Here is a tiny trained network, its code and every weight. The questions are about switching its units off for an input and a class, where a switched-off unit gives its printed mean instead of its output.

import numpy as np


def w(rows, s, z=0):
    codes = np.array(rows[::2]) - 128.0
    scale = np.full(codes.shape[1], s)
    scale[-1] = z or s
    return codes * scale


def f(y):
    return y / 2 * (1 + np.tanh(0.7978845608 * (y + 0.044715 * y**3)))


def log_softmax(a):
    a = a - a.max(-1, keepdims=True)
    return a - np.log(np.exp(a).sum(-1, keepdims=True))


def net(x, mask):
    res = np.array(x, float).reshape(1, 3) / 4 @ E
    y = f(res @ A[0][:, :-1].T + A[0][:, -1])
    res = res + np.where(mask, y, B[0][:, -1]) @ B[0][:, :-1]
    return log_softmax(res[-1] @ U[:, :-1].T + U[:, -1])


A, B = {}, {}
E = w([
[106,104,101,114,160,55,244,56,161],'x0',
[234,35,175,113,149,125,149,211,138],'x1',
[164,137,176,2,146,212,139,142,133],'x2',
],0.0081)
A[0] = w([
[118,151,134,110,117,135,113,107,130,140],'n1',
[124,119,127,169,126,86,180,112,120,251],'n2',
[140,108,122,98,139,113,210,111,133,161],'n3',
[145,112,136,164,120,139,38,179,128,150],'n4',
[122,112,115,98,135,81,247,101,126,146],'n5',
[136,92,117,183,124,80,151,144,128,170],'n6',
[152,110,133,173,133,126,69,176,130,160],'n7',
[158,122,135,34,124,192,151,153,131,147],'n8',
[131,133,133,142,124,126,138,128,127,88],'n9',
[97,129,115,176,130,52,208,86,133,184],'n10',
[153,129,138,108,134,154,113,150,124,134],'n11',
[78,161,118,125,119,163,82,81,145,156],'n12',
[152,136,129,108,135,161,88,176,124,208],'n13',
[157,114,134,94,113,162,102,158,123,180],'n14',
[114,133,117,173,121,101,125,100,134,101],'n15',
[62,177,115,172,131,111,95,66,120,189],'n16',
[142,106,136,113,125,111,172,112,131,167],'n17',
[149,104,122,153,135,80,174,147,131,189],'n18',
[115,137,118,164,136,101,139,123,140,130],'n19',
[146,123,129,106,124,128,144,115,121,251],'n20',
],0.013,0.0034)
B[0] = w([
[126,151,142,136,145,113,125,151,94,149],'n1',
[125,94,133,109,134,70,195,20,166,202],'n2',
[118,177,174,175,125,179,161,113,154,193],'n3',
[237,131,94,152,105,157,177,157,123,211],'n4',
[139,184,215,214,73,198,124,99,161,231],'n5',
[159,137,142,134,139,20,134,103,148,184],'n6',
[195,121,84,159,76,93,161,174,138,188],'n7',
[93,89,145,85,237,115,75,120,162,234],'n8',
[135,136,138,145,119,124,94,139,119,124],'n9',
[159,60,179,153,97,145,69,33,181,248],'n10',
[132,118,121,168,136,154,54,166,143,169],'n11',
[91,179,126,83,122,134,135,133,38,202],'n12',
[168,72,93,70,161,185,162,116,144,206],'n13',
[149,80,108,122,165,161,106,140,150,196],'n14',
[120,111,138,124,114,117,47,143,119,170],'n15',
[22,103,89,67,35,113,137,107,90,240],'n16',
[117,169,165,147,137,151,143,112,131,163],'n17',
[110,192,151,142,142,47,132,113,120,179],'n18',
[123,111,139,123,119,115,88,113,124,161],'n19',
[92,92,103,80,173,138,250,74,169,162],'n20',
],0.023,0.011)
U = w([
[46,214,90,86,105,121,138,164,39,209],'0',
[126,197,212,217,112,169,157,72,182,140],'1',
[213,115,65,152,99,197,161,216,125,104],'2',
[191,163,116,186,122,56,161,142,139,133],'3',
[144,158,153,153,133,115,3,170,108,2],'4',
[117,142,102,84,185,140,67,151,66,34],'5',
[134,69,136,105,228,156,53,146,189,229],'6',
[91,31,129,122,71,68,23,72,134,61],'7',
],0.0061,0.0018)

Each question gives the input, the list of numbers given to net, and the class t.
The units are the neurons (one row each of A and B). Each row of codes is followed by its name. A weight is (code - 128) times the scale printed after its matrix; where a second scale follows, it is the last column's (A, B and U).
mask holds one flag per neuron, in row order. A switched-off neuron (its flag False) gives its mean, the last column of its row in B, instead of its output. The means were averaged over made-up inputs and are rounded, as every weight is.
A unit's drop is (log p(t) with every unit on - log p(t) with that unit switched off) / (log p(t) with every unit on - log p(t) with every unit switched off).
The circuit of an input: a set's keep is (log p(t) with only the set's units on - log p(t) with every unit switched off) / (log p(t) with every unit on - log p(t) with every unit switched off). Starting from the 12 units with the biggest drops (on a tie, the unit counted first), units are removed one at a time, each time the one whose removal leaves the highest keep (on an exact tie, the one counted first), for as long as the keep stays at least 0.8.
circuit, biggest first: the units of the circuit, biggest drop first
most important unit: the unit with the biggest drop
top k neurons: the k neurons with the biggest drops, biggest first
drop of u: that unit's drop, to one decimal
input [0,-3,4], class 5: circuit, biggest first => [n10, n5]
input [-6,-4,4], class 6: circuit, biggest first => [n13]
input [-8,4,5], class 6: top 2 neurons => [n8, n14]
input [-5,8,1], class 2: top 2 neurons => [n4, n7]
input [1,-5,6], class 0: top 2 neurons => [n10, n12]
input [4,-7,1], class 7: top 2 neurons => [n16, n10]
input [-7,1,3], class 2: top 3 neurons => [n4, n7, n10]
input [-8,-2,5], class 6: top 2 neurons => [n8, n14]
input [-2,-6,8], class 6: top 2 neurons => [n8, n16]
input [-3,7,2], class 6: top 3 neurons => [n8, n14, n5]
input [-5,-3,3], class 2: top 2 neurons => [n10, n4]
input [-8,-6,-1], class 0: top 2 neurons => [n12, n16]
input [-5,5,-8], class 3: drop of n6 => 0.4
input [2,-5,5], class 0: most important unit => n10
input [4,4,-8], class 1: drop of n16 => 0.5
input [-4,-5,-4], class 0: drop of n17 => 0.0
